Below are the code and all the weights of a small trained network. Each question names an input and a class and asks about switching units off, where a switched-off unit gives its printed mean instead of its output.

import numpy as np


def w(rows, s, z=0):
    codes = np.array(rows[::2]) - 128.0
    scale = np.full(codes.shape[1], s)
    scale[-1] = z or s
    return codes * scale


def f(y):
    return y / 2 * (1 + np.tanh(0.7978845608 * (y + 0.044715 * y**3)))


def log_softmax(a):
    a = a - a.max(-1, keepdims=True)
    return a - np.log(np.exp(a).sum(-1, keepdims=True))


def net(x, mask):
    res = np.array(x, float).reshape(1, 2) / 4 @ E
    y = f(res @ A[0][:, :-1].T + A[0][:, -1])
    res = res + np.where(mask, y, B[0][:, -1]) @ B[0][:, :-1]
    return log_softmax(res[-1] @ U[:, :-1].T + U[:, -1])


A, B = {}, {}
E = w([
[165,103,196,66,160,89,255,157,69,134,14],'x0',
[50,137,172,183,93,36,165,42,238,193,82],'x1',
],0.0096)
A[0] = w([
[182,85,161,108,160,72,230,113,136,136,59,79],'neuron 1',
[48,144,189,144,139,91,128,42,174,141,89,83],'neuron 2',
[84,134,148,153,99,79,112,56,140,210,99,91],'neuron 3',
[65,132,94,160,68,128,60,68,182,119,165,108],'neuron 4',
[191,128,69,81,153,195,97,170,57,79,152,128],'neuron 5',
[130,155,115,178,127,124,35,111,133,118,162,153],'neuron 6',
[96,168,70,151,103,150,52,121,161,122,215,83],'neuron 7',
[191,98,78,81,198,176,98,167,81,98,152,78],'neuron 8',
[150,70,254,67,172,116,206,145,111,115,87,119],'neuron 9',
[105,104,99,133,131,130,156,124,150,99,137,250],'neuron 10',
[96,135,137,139,79,90,164,47,191,173,120,167],'neuron 11',
[170,127,126,145,124,135,137,112,133,149,136,219],'neuron 12',
],0.0097,0.014)
B[0] = w([
[162,175,117,115,129,98,105,67,108,157,73,223],'neuron 1',
[99,132,170,194,104,165,163,72,173,94,109,213],'neuron 2',
[96,105,157,173,164,154,179,51,170,96,126,203],'neuron 3',
[155,179,121,121,151,126,93,93,72,141,66,221],'neuron 4',
[100,127,190,154,75,177,161,92,170,118,124,247],'neuron 5',
[143,137,125,125,132,98,91,136,114,162,88,213],'neuron 6',
[148,167,86,117,203,80,79,81,108,146,66,214],'neuron 7',
[62,144,171,180,127,148,174,28,158,79,112,204],'neuron 8',
[166,183,101,98,171,93,88,131,104,167,81,250],'neuron 9',
[139,66,107,81,59,135,99,250,155,187,212,254],'neuron 10',
[90,102,132,107,81,164,168,147,169,109,134,254],'neuron 11',
[152,87,138,77,94,134,105,200,143,134,162,216],'neuron 12',
],0.015,0.013)
U = w([
[68,132,167,141,98,175,161,93,166,103,121,102],'0',
[190,190,81,110,149,89,88,105,83,162,72,62],'1',
[146,68,104,93,80,144,120,254,137,155,186,255],'2',
[138,112,110,146,134,107,140,129,119,107,153,88],'3',
[109,122,119,129,150,118,143,128,120,99,148,84],'4',
[125,96,100,133,155,111,138,118,108,131,154,88],'5',
],0.018,0.0058)

Each question gives the input, the list of numbers given to net, and the class t.
The units are the neurons (one row each of A and B). Each row of codes is followed by its name. A weight is (code - 128) times the scale printed after its matrix; where a second scale follows, it is the last column's (A, B and U).
mask holds one flag per neuron, in row order. A switched-off neuron (its flag False) gives its mean, the last column of its row in B, instead of its output. The means were averaged over made-up inputs and are rounded, as every weight is.
A unit's drop is (log p(t) with every unit on - log p(t) with that unit switched off) / (log p(t) with every unit on - log p(t) with every unit switched off).
The circuit of an input: a set's keep is (log p(t) with only the set's units on - log p(t) with every unit switched off) / (log p(t) with every unit on - log p(t) with every unit switched off). Starting from all 12 units, units are removed one at a time, each time the one whose removal leaves the highest keep (on an exact tie, the one counted first), for as long as the keep stays at least 0.8.
circuit, biggest first: the units of the circuit, biggest drop first
unit that matters most: the unit with the biggest drop
k most important neurons: the k neurons with the biggest drops, biggest first
drop when u is switched off: that unit's drop, to one decimal
input [-6,5], class 1: circuit, biggest first	(neuron 4)
input [-7,-6], class 1: 2 most important neurons	(neuron 7; neuron 6)
input [1,3], class 2: 2 most important neurons	(neuron 8; neuron 5)
input [0,-3], class 2: 2 most important neurons	(neuron 2; neuron 3)
input [8,-8], class 0: 2 most important neurons	(neuron 5; neuron 8)
input [-1,-3], class 2: 2 most important neurons	(neuron 2; neuron 3)
input [2,3], class 2: 2 most important neurons	(neuron 8; neuron 5)
input [5,3], class 1: 2 most important neurons	(neuron 1; neuron 9)
input [7,-7], class 0: 4 most important neurons	(neuron 5; neuron 8; neuron 7; neuron 4)
input [-3,-1], class 2: 2 most important neurons	(neuron 9; neuron 1)
input [-4,-1], class 1: 2 most important neurons	(neuron 7; neuron 11)
input [7,5], class 1: 2 most important neurons	(neuron 9; neuron 1)
input [-7,-5], class 1: drop when neuron 7 is switched off	7.1
input [5,-6], class 0: unit that matters most	neuron 5
input [6,-7], class 0: drop when neuron 8 is switched off	1.5
input [3,2], class 2: drop when neuron 7 is switched off	0.2
input [-3,1], class 2: drop when neuron 9 is switched off	0.3
